Below is a small trained network, with its code and all its weights. Each question gives an input and a class and asks what happens when units are switched off, that is, made to give their printed mean instead of their output.

import numpy as np


def w(rows, s, z=0):
    codes = np.array(rows[::2]) - 128.0
    scale = np.full(codes.shape[1], s)
    scale[-1] = z or s
    return codes * scale


def norm(h):
    return h / np.sqrt((h * h).mean(-1, keepdims=True) + 1e-5)


def f(y):
    return y / 2 * (1 + np.tanh(0.7978845608 * (y + 0.044715 * y**3)))


def log_softmax(a):
    a = a - a.max(-1, keepdims=True)
    return a - np.log(np.exp(a).sum(-1, keepdims=True))


def net(x, mask):
    res = np.array(x, float).reshape(1, 7) / 4 @ E
    u = 0
    for l in range(4):
        y = f(norm(res) @ A[l][:, :-1].T + A[l][:, -1])
        res = res + np.where(mask[u : u + 5], y, B[l][:, -1]) @ B[l][:, :-1]
        u += 5
    return log_softmax(norm(res)[-1] @ U[:, :-1].T + U[:, -1])


A, B = {}, {}
E = w([
[127,127,127,127,128,126,131,125,128],'x0',
[175,63,166,113,93,100,196,172,126],'x1',
[95,120,88,194,87,112,100,150,38],'x2',
[125,127,127,127,126,126,128,127,130],'x3',
[125,128,125,127,127,126,134,125,129],'x4',
[130,130,129,129,130,130,126,131,127],'x5',
[91,83,140,113,82,255,136,82,98],'x6',
],0.008)
A[0] = w([
[183,171,118,77,209,129,142,184,202,97],'0.n1',
[115,133,169,101,203,97,138,87,201,135],'0.n2',
[90,125,183,59,141,254,156,118,237,7],'0.n3',
[166,64,164,87,117,103,179,170,118,124],'0.n4',
[58,116,143,88,113,209,83,65,104,16],'0.n5',
],0.0065,0.0019)
B[0] = w([
[63,123,101,165,17,160,156,108,167,242],'0.n1',
[188,181,107,145,60,234,95,199,190,220],'0.n2',
[183,154,139,82,188,2,96,72,31,253],'0.n3',
[139,66,158,195,101,109,92,126,167,211],'0.n4',
[165,156,45,242,84,110,163,107,169,211],'0.n5',
],0.0067,0.0053)
A[1] = w([
[67,52,158,127,113,222,187,169,103,3],'1.n1',
[77,255,113,80,142,138,112,164,119,166],'1.n2',
[152,76,231,53,148,163,175,100,78,32],'1.n3',
[168,156,152,91,137,56,174,143,112,61],'1.n4',
[95,117,157,116,246,89,195,55,49,81],'1.n5',
],0.0068,0.0036)
B[1] = w([
[209,201,47,61,78,152,53,173,168,160],'1.n1',
[56,88,77,86,108,165,24,138,145,250],'1.n2',
[84,50,130,89,135,121,2,91,88,173],'1.n3',
[166,81,153,147,36,195,105,107,42,167],'1.n4',
[108,159,142,112,87,89,100,145,194,166],'1.n5',
],0.0077,0.0027)
A[2] = w([
[116,163,82,79,254,131,93,27,120,48],'2.n1',
[116,68,204,192,189,60,193,172,53,4],'2.n2',
[63,128,152,119,183,76,44,130,98,108],'2.n3',
[187,97,137,161,82,96,172,125,125,161],'2.n4',
[104,58,111,156,109,91,78,193,93,106],'2.n5',
],0.007,0.0036)
B[2] = w([
[254,209,248,69,111,75,232,225,96,187],'2.n1',
[225,118,67,67,100,15,76,222,79,166],'2.n2',
[116,71,155,112,192,107,221,125,194,168],'2.n3',
[65,116,182,31,150,134,118,216,137,254],'2.n4',
[120,176,70,91,175,147,216,118,89,219],'2.n5',
],0.0074,0.0043)
A[3] = w([
[90,118,83,105,244,64,163,148,133,80],'3.n1',
[153,36,242,128,78,84,151,132,197,118],'3.n2',
[133,57,169,107,129,72,77,94,70,2],'3.n3',
[168,51,117,79,57,149,202,186,45,39],'3.n4',
[160,114,124,129,119,164,71,168,255,33],'3.n5',
],0.0081,0.0035)
B[3] = w([
[124,120,179,145,221,113,116,120,95,178],'3.n1',
[95,128,142,220,224,155,254,123,63,255],'3.n2',
[127,33,79,96,160,172,99,62,111,169],'3.n3',
[132,137,133,90,60,140,46,89,239,250],'3.n4',
[96,95,152,124,94,152,120,122,172,230],'3.n5',
],0.0095,0.0055)
U = w([
[111,139,114,95,49,190,48,136,220,253],'0',
[99,111,220,184,142,136,234,200,165,55],'1',
[72,162,138,160,252,93,135,157,90,106],'2',
[169,88,117,47,116,43,91,218,102,64],'3',
[229,213,172,100,103,80,116,87,83,115],'4',
[150,37,161,98,167,170,145,53,72,130],'5',
[82,153,68,210,103,201,151,99,47,98],'6',
],0.02,0.0029)

Each question gives the input, the list of numbers given to net, and the class t.
The units are the neurons (one row each of A and B). Each row of codes is followed by its name. A weight is (code - 128) times the scale printed after its matrix; where a second scale follows, it is the last column's (A, B and U).
mask holds one flag per neuron, layer by layer. A switched-off neuron (its flag False) gives its mean, the last column of its row in B, instead of its output. The means were averaged over made-up inputs and are rounded, as every weight is.
A unit's drop is (log p(t) with every unit on - log p(t) with that unit switched off) / (log p(t) with every unit on - log p(t) with every unit switched off).
The circuit of an input: a set's keep is (log p(t) with only the set's units on - log p(t) with every unit switched off) / (log p(t) with every unit on - log p(t) with every unit switched off). Starting from the 12 units with the biggest drops (on a tie, the unit counted first), units are removed one at a time, each time the one whose removal leaves the highest keep (on an exact tie, the one counted first), for as long as the keep stays at least 0.8.
units of the circuit, in order: the units of the circuit, biggest drop first
top k neurons: the k neurons with the biggest drops, biggest first
top k neurons in layer l: the k neurons of layer l with the biggest drops, biggest first
drop when u is switched off: that unit's drop, to one decimal
input [3,6,5,-5,-1,-5,1], class 0: units of the circuit, in order => [3.n4]
input [7,6,-8,0,-4,-8,2], class 5: units of the circuit, in order => [0.n3; 1.n3]
input [-2,-3,0,-2,4,8,1], class 4: units of the circuit, in order => [0.n1; 2.n1]
input [1,0,-3,1,8,6,7], class 4: units of the circuit, in order => [0.n3; 2.n1]
input [8,1,-2,-5,0,-5,1], class 5: units of the circuit, in order => [0.n3; 3.n3]
input [-4,4,7,6,-3,6,2], class 0: top 3 neurons => [0.n3; 3.n4; 1.n1]
input [-2,1,-7,-3,-7,6,1], class 5: top 2 neurons => [0.n3; 0.n5]
input [3,7,-6,-2,2,8,2], class 5: top 2 neurons => [0.n3; 1.n3]
input [-2,-2,-4,4,2,2,6], class 4: top 2 neurons => [0.n3; 0.n5]
input [-7,8,2,3,1,-1,1], class 0: top 2 neurons => [3.n4; 0.n3]
input [6,-4,-1,2,-7,-6,7], class 4: top 2 neurons in layer 0 => [0.n3; 0.n5]
input [-1,2,1,-7,-5,-8,0], class 3: top 4 neurons => [0.n1; 0.n2; 2.n2; 0.n4]
input [0,1,7,6,-8,6,-2], class 3: top 3 neurons => [2.n2; 0.n2; 3.n2]
input [-7,-8,-5,5,0,-3,1], class 4: units of the circuit, in order => [2.n1]
input [-1,-4,0,2,1,-1,-6], class 0: top 2 neurons => [0.n3; 3.n2]
input [0,2,-6,7,7,-7,1], class 5: top 2 neurons => [0.n3; 0.n5]
input [3,3,6,6,-2,-6,0], class 3: top 4 neurons => [0.n1; 0.n2; 2.n2; 1.n2]
input [5,-7,-8,0,4,6,3], class 4: top 2 neurons => [0.n3; 2.n1]
input [5,8,-6,4,2,-2,2], class 5: drop when 1.n3 is switched off => 0.2
input [8,8,3,3,-2,2,5], class 0: drop when 3.n5 is switched off => 0.0
input [-2,-2,8,8,7,-1,-1], class 2: drop when 0.n1 is switched off => 0.1
